Here is a tiny trained network, its code and every weight. The questions are about switching its units off for an input and a class, where a switched-off unit gives its printed mean instead of its output.

import numpy as np


def w(rows, s, z=0):
    codes = np.array(rows[::2]) - 128.0
    scale = np.full(codes.shape[1], s)
    scale[-1] = z or s
    return codes * scale


def norm(h):
    return h / np.sqrt((h * h).mean(-1, keepdims=True) + 1e-5)


def f(y):
    return y / 2 * (1 + np.tanh(0.7978845608 * (y + 0.044715 * y**3)))


def log_softmax(a):
    a = a - a.max(-1, keepdims=True)
    return a - np.log(np.exp(a).sum(-1, keepdims=True))


def net(x, mask):
    res = np.array(x, float).reshape(1, 4) / 4 @ E
    u = 0
    for l in range(3):
        y = f(norm(res) @ A[l][:, :-1].T + A[l][:, -1])
        res = res + np.where(mask[u : u + 10], y, B[l][:, -1]) @ B[l][:, :-1]
        u += 10
    return log_softmax(norm(res)[-1] @ U[:, :-1].T + U[:, -1])


A, B = {}, {}
E = w([
[134,93,74,144,80,71],'x0',
[114,38,113,187,199,168],'x1',
[209,206,16,187,123,65],'x2',
[5,165,111,100,43,189],'x3',
],0.0013)
A[0] = w([
[122,83,116,127,110,117,124],'0.n1',
[129,124,125,125,127,129,124],'0.n2',
[110,133,191,67,137,143,88],'0.n3',
[83,122,108,149,113,143,117],'0.n4',
[41,143,129,133,116,197,18],'0.n5',
[1,137,107,147,94,217,5],'0.n6',
[137,143,187,90,137,115,91],'0.n7',
[129,132,128,128,128,124,116],'0.n8',
[145,140,146,147,194,180,93],'0.n9',
[163,153,223,81,164,111,103],'0.n10',
],0.0041,0.0015)
B[0] = w([
[101,96,164,158,206,114,134],'0.n1',
[125,130,139,132,132,127,126],'0.n2',
[115,159,57,95,50,208,147],'0.n3',
[121,96,158,83,126,177,147],'0.n4',
[107,96,91,64,34,123,176],'0.n5',
[54,66,151,5,12,192,252],'0.n6',
[113,125,88,94,86,216,122],'0.n7',
[126,135,134,130,127,135,123],'0.n8',
[104,50,44,189,140,72,143],'0.n9',
[81,64,128,77,97,248,159],'0.n10',
],0.002,0.0015)
A[1] = w([
[49,54,82,136,55,90,151],'1.n1',
[44,191,208,54,58,161,7],'1.n2',
[155,254,52,148,71,79,51],'1.n3',
[149,169,83,139,97,116,107],'1.n4',
[63,84,62,145,74,138,138],'1.n5',
[132,130,130,128,130,134,127],'1.n6',
[71,76,167,123,151,173,57],'1.n7',
[131,130,133,129,130,130,129],'1.n8',
[113,118,113,132,114,138,121],'1.n9',
[58,20,186,108,174,176,18],'1.n10',
],0.0031,0.0021)
B[1] = w([
[190,103,189,138,198,168,253],'1.n1',
[144,76,75,138,96,67,228],'1.n2',
[138,243,168,162,119,136,226],'1.n3',
[132,172,157,126,119,150,149],'1.n4',
[195,129,185,112,165,182,221],'1.n5',
[134,125,114,126,125,133,126],'1.n6',
[161,193,98,132,129,139,129],'1.n7',
[129,125,119,128,125,131,127],'1.n8',
[163,137,127,123,137,137,134],'1.n9',
[178,252,87,147,130,141,173],'1.n10',
],0.0032,0.0011)
A[2] = w([
[165,252,41,164,72,30,51],'2.n1',
[144,203,90,145,102,60,69],'2.n2',
[120,130,130,133,127,134,138],'2.n3',
[139,124,162,51,86,128,122],'2.n4',
[18,146,169,40,24,176,2],'2.n5',
[63,57,196,120,171,215,2],'2.n6',
[82,137,153,59,60,153,68],'2.n7',
[117,128,132,132,130,134,112],'2.n8',
[135,126,128,126,127,125,118],'2.n9',
[155,103,107,197,190,47,72],'2.n10',
],0.0035,0.00057)
B[2] = w([
[32,245,231,127,60,173,226],'2.n1',
[77,171,167,129,94,132,161],'2.n2',
[148,131,130,128,123,118,129],'2.n3',
[120,100,102,119,62,181,164],'2.n4',
[104,40,71,130,54,63,254],'2.n5',
[181,251,120,124,98,126,190],'2.n6',
[115,62,79,123,65,109,187],'2.n7',
[150,139,115,129,127,112,125],'2.n8',
[121,125,130,130,128,133,128],'2.n9',
[37,77,109,81,100,56,189],'2.n10',
],0.003,0.0024)
U = w([
[119,34,83,71,6,158,250],'0',
[121,43,112,172,219,35,106],'1',
[70,254,185,164,80,89,116],'2',
[210,146,131,120,187,213,28],'3',
],0.0088,0.0014)

Each question gives the input, the list of numbers given to net, and the class t.
The units are the neurons (one row each of A and B). Each row of codes is followed by its name. A weight is (code - 128) times the scale printed after its matrix; where a second scale follows, it is the last column's (A, B and U).
mask holds one flag per neuron, layer by layer. A switched-off neuron (its flag False) gives its mean, the last column of its row in B, instead of its output. The means were averaged over made-up inputs and are rounded, as every weight is.
A unit's drop is (log p(t) with every unit on - log p(t) with that unit switched off) / (log p(t) with every unit on - log p(t) with every unit switched off).
The circuit of an input: a set's keep is (log p(t) with only the set's units on - log p(t) with every unit switched off) / (log p(t) with every unit on - log p(t) with every unit switched off). Starting from the 12 units with the biggest drops (on a tie, the unit counted first), units are removed one at a time, each time the one whose removal leaves the highest keep (on an exact tie, the one counted first), for as long as the keep stays at least 0.8.
units of the circuit, in order: the units of the circuit, biggest drop first
unit that matters most: the unit with the biggest drop
top k neurons: the k neurons with the biggest drops, biggest first
k most important neurons of layer l: the k neurons of layer l with the biggest drops, biggest first
drop of u: that unit's drop, to one decimal
input [8,4,-3,3], class 3: units of the circuit, in order	(1.n1 1.n5 2.n5)
input [3,7,-8,-6], class 3: unit that matters most	2.n5
input [-5,8,5,3], class 1: units of the circuit, in order	(2.n1 2.n4)
input [-1,8,-8,-6], class 3: units of the circuit, in order	(2.n6 1.n10)
input [-6,7,7,7], class 3: 2 most important neurons of layer 2	(2.n10 2.n6)
input [0,0,-4,-7], class 3: top 3 neurons	(0.n10 1.n2 2.n5)
input [-7,-5,0,-4], class 0: top 2 neurons	(0.n10 1.n1)
input [7,-5,-2,-1], class 2: top 2 neurons	(0.n6 1.n3)
input [-8,-2,-3,-2], class 0: top 3 neurons	(0.n3 1.n1 2.n5)
input [-1,4,-5,-5], class 3: 3 most important neurons of layer 2	(2.n5 2.n6 2.n7)
input [6,0,1,3], class 3: drop of 2.n5	0.1
input [8,8,1,2], class 1: drop of 2.n10	0.1
input [6,5,6,2], class 2: drop of 0.n9	0.1
input [1,-1,2,2], class 2: unit that matters most	1.n3
input [-6,8,-2,1], class 3: drop of 2.n1	0.1
input [-5,3,5,-4], class 1: 2 most important neurons of layer 2	(2.n10 2.n6)
